Here is a tiny trained network, its code and every weight. The questions are about switching its units off for an input and a class, where a switched-off unit gives its printed mean instead of its output.

import numpy as np


def w(rows, s, z=0):
    codes = np.array(rows[::2]) - 128.0
    scale = np.full(codes.shape[1], s)
    scale[-1] = z or s
    return codes * scale


def norm(h):
    return h / np.sqrt((h * h).mean(-1, keepdims=True) + 1e-5)


def f(y):
    return y / 2 * (1 + np.tanh(0.7978845608 * (y + 0.044715 * y**3)))


def log_softmax(a):
    a = a - a.max(-1, keepdims=True)
    return a - np.log(np.exp(a).sum(-1, keepdims=True))


def net(x, mask):
    res = np.array(x, float).reshape(1, 4) / 4 @ E
    u = 0
    for l in range(4):
        y = f(norm(res) @ A[l][:, :-1].T + A[l][:, -1])
        res = res + np.where(mask[u : u + 7], y, B[l][:, -1]) @ B[l][:, :-1]
        u += 7
    return log_softmax(norm(res)[-1] @ U[:, :-1].T + U[:, -1])


A, B = {}, {}
E = w([
[115,199,178,115,2,130,127],'x0',
[140,174,43,115,123,140,209],'x1',
[227,90,187,173,114,168,199],'x2',
[129,129,111,184,113,136,100],'x3',
],0.005)
A[0] = w([
[128,125,131,120,127,115,129,1],'L0N0',
[82,152,122,254,124,113,135,42],'L0N1',
[111,100,217,98,159,160,66,19],'L0N2',
[137,108,179,127,128,83,78,37],'L0N3',
[120,82,86,212,80,147,84,38],'L0N4',
[96,105,193,17,154,124,188,41],'L0N5',
[101,198,169,186,178,118,164,16],'L0N6',
],0.0089,0.0059)
B[0] = w([
[182,35,72,51,89,169,103,8],'L0N0',
[205,165,125,112,145,108,108,119],'L0N1',
[127,113,93,229,105,107,86,238],'L0N2',
[122,105,51,249,71,92,117,158],'L0N3',
[190,178,121,137,145,128,85,130],'L0N4',
[222,196,107,154,139,121,65,177],'L0N5',
[176,83,94,108,90,162,107,14],'L0N6',
],0.014,0.0014)
A[1] = w([
[98,121,20,51,94,126,29,81],'L1N0',
[147,147,131,82,4,158,104,89],'L1N1',
[160,40,58,113,225,162,99,61],'L1N2',
[150,165,4,112,93,126,217,1],'L1N3',
[242,212,72,109,143,127,68,136],'L1N4',
[231,64,143,148,86,175,171,77],'L1N5',
[106,207,142,189,166,140,174,145],'L1N6',
],0.013,0.0041)
B[1] = w([
[136,122,192,79,185,165,114,166],'L1N0',
[160,186,136,163,95,94,192,172],'L1N1',
[151,205,142,152,44,102,172,178],'L1N2',
[101,127,125,248,120,168,40,195],'L1N3',
[205,176,93,107,155,122,94,206],'L1N4',
[84,154,164,74,188,160,78,173],'L1N5',
[110,80,94,86,143,86,140,255],'L1N6',
],0.019,0.0092)
A[2] = w([
[164,80,155,116,78,213,144,51],'L2N0',
[136,55,89,77,65,163,165,63],'L2N1',
[131,95,127,92,159,195,101,9],'L2N2',
[164,81,189,177,78,147,68,9],'L2N3',
[141,121,143,67,160,176,164,9],'L2N4',
[130,102,129,112,96,246,173,5],'L2N5',
[101,132,67,103,117,193,157,56],'L2N6',
],0.014,0.0018)
B[2] = w([
[127,153,146,160,131,160,149,79],'L2N0',
[204,157,140,165,203,66,49,98],'L2N1',
[103,218,192,132,62,100,255,228],'L2N2',
[74,125,6,241,146,125,56,251],'L2N3',
[28,99,145,175,128,140,21,229],'L2N4',
[157,183,93,197,166,142,50,89],'L2N5',
[3,190,117,200,86,7,98,80],'L2N6',
],0.0073,0.0023)
A[3] = w([
[100,67,113,120,143,206,136,12],'L3N0',
[129,96,152,119,66,195,129,49],'L3N1',
[113,102,40,107,114,250,187,23],'L3N2',
[178,18,12,60,100,123,143,18],'L3N3',
[93,70,7,176,116,232,141,30],'L3N4',
[124,115,107,50,107,180,146,36],'L3N5',
[141,126,133,108,23,140,204,50],'L3N6',
],0.013,0.0011)
B[3] = w([
[151,183,153,130,109,107,145,136],'L3N0',
[142,175,186,152,162,59,102,105],'L3N1',
[64,174,6,123,191,122,168,107],'L3N2',
[145,28,127,104,133,128,174,151],'L3N3',
[120,55,138,176,111,97,96,253],'L3N4',
[108,136,155,175,156,144,126,131],'L3N5',
[102,173,137,143,102,115,203,207],'L3N6',
],0.018,0.0049)
U = w([
[85,82,100,224,116,118,60,176],'0',
[120,191,145,133,58,96,250,158],'1',
[57,127,198,52,192,157,104,145],'2',
[225,192,89,106,152,118,82,148],'3',
[165,33,94,92,130,117,167,130],'4',
[140,99,107,110,102,220,165,1],'5',
[139,103,118,109,89,211,156,15],'6',
],0.013,0.007)

Each question gives the input, the list of numbers given to net, and the class t.
The units are the neurons (one row each of A and B). Each row of codes is followed by its name. A weight is (code - 128) times the scale printed after its matrix; where a second scale follows, it is the last column's (A, B and U).
mask holds one flag per neuron, layer by layer. A switched-off neuron (its flag False) gives its mean, the last column of its row in B, instead of its output. The means were averaged over made-up inputs and are rounded, as every weight is.
A unit's drop is (log p(t) with every unit on - log p(t) with that unit switched off) / (log p(t) with every unit on - log p(t) with every unit switched off).
The circuit of an input: a set's keep is (log p(t) with only the set's units on - log p(t) with every unit switched off) / (log p(t) with every unit on - log p(t) with every unit switched off). Starting from the 12 units with the biggest drops (on a tie, the unit counted first), units are removed one at a time, each time the one whose removal leaves the highest keep (on an exact tie, the one counted first), for as long as the keep stays at least 0.8.
circuit, biggest first: the units of the circuit, biggest drop first
most important unit: the unit with the biggest drop
k most important neurons: the k neurons with the biggest drops, biggest first
k most important neurons of layer l: the k neurons of layer l with the biggest drops, biggest first
drop when u is switched off: that unit's drop, to one decimal
input [8,8,7,8], class 0: 3 most important neurons : [L1N3, L0N5, L1N2]
input [1,-1,-1,-6], class 3: most important unit : L0N5
input [-7,2,7,-5], class 1: 2 most important neurons : [L1N2, L1N0]
input [4,5,2,-6], class 3: 2 most important neurons : [L0N5, L1N4]
input [3,-4,-5,-1], class 2: 2 most important neurons of layer 1 : [L1N3, L1N0]
input [7,-3,-7,7], class 1: 3 most important neurons : [L1N1, L1N5, L0N5]
input [6,-2,6,-8], class 3: 2 most important neurons : [L0N5, L1N5]
input [6,-3,-4,8], class 3: 3 most important neurons : [L0N4, L0N1, L1N4]
input [7,7,8,6], class 2: 2 most important neurons : [L1N5, L0N3]
input [5,-3,-6,-1], class 2: 3 most important neurons : [L1N0, L1N2, L1N3]
input [-6,-3,-7,2], class 2: 3 most important neurons : [L1N0, L1N1, L2N2]
input [-7,6,8,1], class 2: 2 most important neurons : [L1N5, L1N1]
input [-5,-4,-7,6], class 2: 3 most important neurons of layer 1 : [L1N0, L1N3, L1N4]
input [4,5,-7,-1], class 2: circuit, biggest first : [L1N0]
input [8,8,-5,-2], class 0: 3 most important neurons of layer 1 : [L1N3, L1N2, L1N4]
input [3,-7,-6,-8], class 3: 2 most important neurons of layer 3 : [L3N4, L3N3]
input [1,-1,-2,-7], class 3: drop when L0N5 is switched off : 2.2
input [6,-5,2,0], class 1: drop when L1N3 is switched off : 2.5
input [-6,-1,-1,6], class 1: drop when L3N6 is switched off : 0.1
input [-2,-5,8,-5], class 2: circuit, biggest first : [L1N5]
